Here is a tiny trained network, its code and every weight. The questions are about switching its units off for an input and a class, where a switched-off unit gives its printed mean instead of its output.

import numpy as np


def w(rows, s, z=0):
    codes = np.array(rows[::2]) - 128.0
    scale = np.full(codes.shape[1], s)
    scale[-1] = z or s
    return codes * scale


def norm(h):
    return h / np.sqrt((h * h).mean(-1, keepdims=True) + 1e-5)


def f(y):
    return y / 2 * (1 + np.tanh(0.7978845608 * (y + 0.044715 * y**3)))


def log_softmax(a):
    a = a - a.max(-1, keepdims=True)
    return a - np.log(np.exp(a).sum(-1, keepdims=True))


def net(x, mask):
    res = np.array(x, float).reshape(1, 7) / 4 @ E
    u = 0
    for l in range(2):
        y = f(norm(res) @ A[l][:, :-1].T + A[l][:, -1])
        res = res + np.where(mask[u : u + 4], y, B[l][:, -1]) @ B[l][:, :-1]
        u += 4
    return log_softmax(norm(res)[-1] @ U[:, :-1].T + U[:, -1])


A, B = {}, {}
E = w([
[9,150,17,87,74,90,180,139,175,2,180,84],'x0',
[149,147,113,129,96,129,132,141,98,137,127,138],'x1',
[125,121,132,162,127,134,127,133,137,106,105,139],'x2',
[114,226,172,160,161,96,220,242,173,180,190,176],'x3',
[144,137,117,92,146,150,139,108,134,130,161,123],'x4',
[250,69,142,40,131,124,95,204,138,54,71,54],'x5',
[132,134,133,124,110,131,94,140,148,126,125,139],'x6',
],0.0066)
A[0] = w([
[226,84,208,76,227,190,95,210,67,158,36,79,31],'L0N0',
[125,194,123,52,141,73,196,199,183,99,60,126,130],'L0N1',
[197,34,107,183,165,169,60,87,103,206,130,135,49],'L0N2',
[191,113,253,126,170,135,155,169,156,210,146,229,1],'L0N3',
],0.0048,0.0014)
B[0] = w([
[107,230,138,99,111,134,121,93,154,106,70,147,254],'L0N0',
[139,81,109,122,139,77,137,185,192,162,155,139,179],'L0N1',
[156,79,208,107,89,9,157,107,141,116,228,167,200],'L0N2',
[82,101,100,151,177,239,124,177,69,136,94,86,233],'L0N3',
],0.011,0.006)
A[1] = w([
[133,88,206,200,117,139,89,72,63,218,207,161,133],'L1N0',
[163,56,160,88,96,150,163,205,111,86,123,1,50],'L1N1',
[145,146,86,194,189,170,90,135,56,163,149,121,6],'L1N2',
[45,103,5,99,97,137,43,107,143,132,85,62,195],'L1N3',
],0.0063,0.0021)
B[1] = w([
[184,52,72,116,145,21,102,191,165,22,254,106,254],'L1N0',
[207,121,129,151,63,161,11,149,196,97,106,51,173],'L1N1',
[108,7,196,160,172,250,73,84,91,179,144,158,167],'L1N2',
[108,78,140,135,108,190,208,65,63,188,113,121,246],'L1N3',
],0.009,0.0046)
U = w([
[191,94,117,108,128,29,106,216,181,63,211,107,254],'0',
[191,187,209,83,92,96,53,15,78,97,66,142,130],'1',
[81,83,168,200,193,199,92,142,45,194,193,183,99],'2',
[161,211,180,106,177,224,127,214,118,167,39,103,90],'3',
[51,102,116,151,68,149,189,4,27,140,162,144,113],'4',
[157,73,68,81,35,203,122,107,133,108,47,31,52],'5',
[35,234,68,159,108,105,215,154,178,194,165,173,97],'6',
],0.014,0.0043)

Each question gives the input, the list of numbers given to net, and the class t.
The units are the neurons (one row each of A and B). Each row of codes is followed by its name. A weight is (code - 128) times the scale printed after its matrix; where a second scale follows, it is the last column's (A, B and U).
mask holds one flag per neuron, layer by layer. A switched-off neuron (its flag False) gives its mean, the last column of its row in B, instead of its output. The means were averaged over made-up inputs and are rounded, as every weight is.
A unit's drop is (log p(t) with every unit on - log p(t) with that unit switched off) / (log p(t) with every unit on - log p(t) with every unit switched off).
The circuit of an input: a set's keep is (log p(t) with only the set's units on - log p(t) with every unit switched off) / (log p(t) with every unit on - log p(t) with every unit switched off). Starting from all 8 units, units are removed one at a time, each time the one whose removal leaves the highest keep (on an exact tie, the one counted first), for as long as the keep stays at least 0.8.
circuit, biggest first: the units of the circuit, biggest drop first
unit that matters most: the unit with the biggest drop
top k neurons: the k neurons with the biggest drops, biggest first
top k neurons in layer l: the k neurons of layer l with the biggest drops, biggest first
drop of u: that unit's drop, to one decimal
input [-6,-4,-5,-8,5,-5,-5], class 0: unit that matters most	L1N0
input [-1,-1,8,7,-7,-3,0], class 2: top 3 neurons	(L0N0 L1N2 L0N3)
input [2,-3,7,0,-5,2,8], class 5: top 3 neurons	(L0N2 L1N0 L1N3)
input [0,8,6,-6,-1,7,7], class 1: circuit, biggest first	(L0N3 L0N0)
input [8,1,4,-1,2,7,1], class 5: top 2 neurons	(L0N2 L1N3)
input [-6,-6,0,0,3,-5,4], class 0: top 2 neurons	(L1N0 L0N2)
input [1,3,2,-4,-8,-1,-1], class 4: top 3 neurons	(L1N3 L0N3 L0N2)
input [5,-7,6,0,4,-7,6], class 4: top 3 neurons in layer 0	(L0N2 L0N0 L0N1)
input [0,-1,-2,-7,8,8,-4], class 1: top 2 neurons	(L0N3 L0N0)
input [-1,-1,3,4,4,-7,8], class 2: top 2 neurons	(L0N2 L1N2)
input [4,-8,7,3,7,0,8], class 6: top 3 neurons	(L1N0 L0N2 L1N1)
input [-5,-2,7,-3,-8,-1,-7], class 0: top 2 neurons	(L0N2 L1N0)
input [0,-2,0,3,-3,-4,5], class 2: top 2 neurons in layer 0	(L0N2 L0N0)
input [0,4,4,4,-6,-4,-1], class 2: circuit, biggest first	(L0N0)
input [-2,2,-7,-1,-5,8,-7], class 1: top 2 neurons in layer 0	(L0N0 L0N3)
input [7,2,0,0,1,3,-8], class 5: top 4 neurons	(L0N2 L1N0 L1N3 L1N1)
input [-6,-3,-4,-1,5,8,-3], class 1: top 2 neurons in layer 0	(L0N0 L0N2)
input [-4,0,4,-3,4,3,-3], class 1: drop of L0N0	5.0
input [-2,-5,-6,8,5,-8,-1], class 2: drop of L1N2	0.2
input [-3,4,5,-2,-7,4,-4], class 1: drop of L0N0	1.2
input [-5,7,0,-3,-7,7,6], class 1: drop of L0N0	0.6
input [8,-3,1,0,4,6,1], class 5: circuit, biggest first	(L1N3)
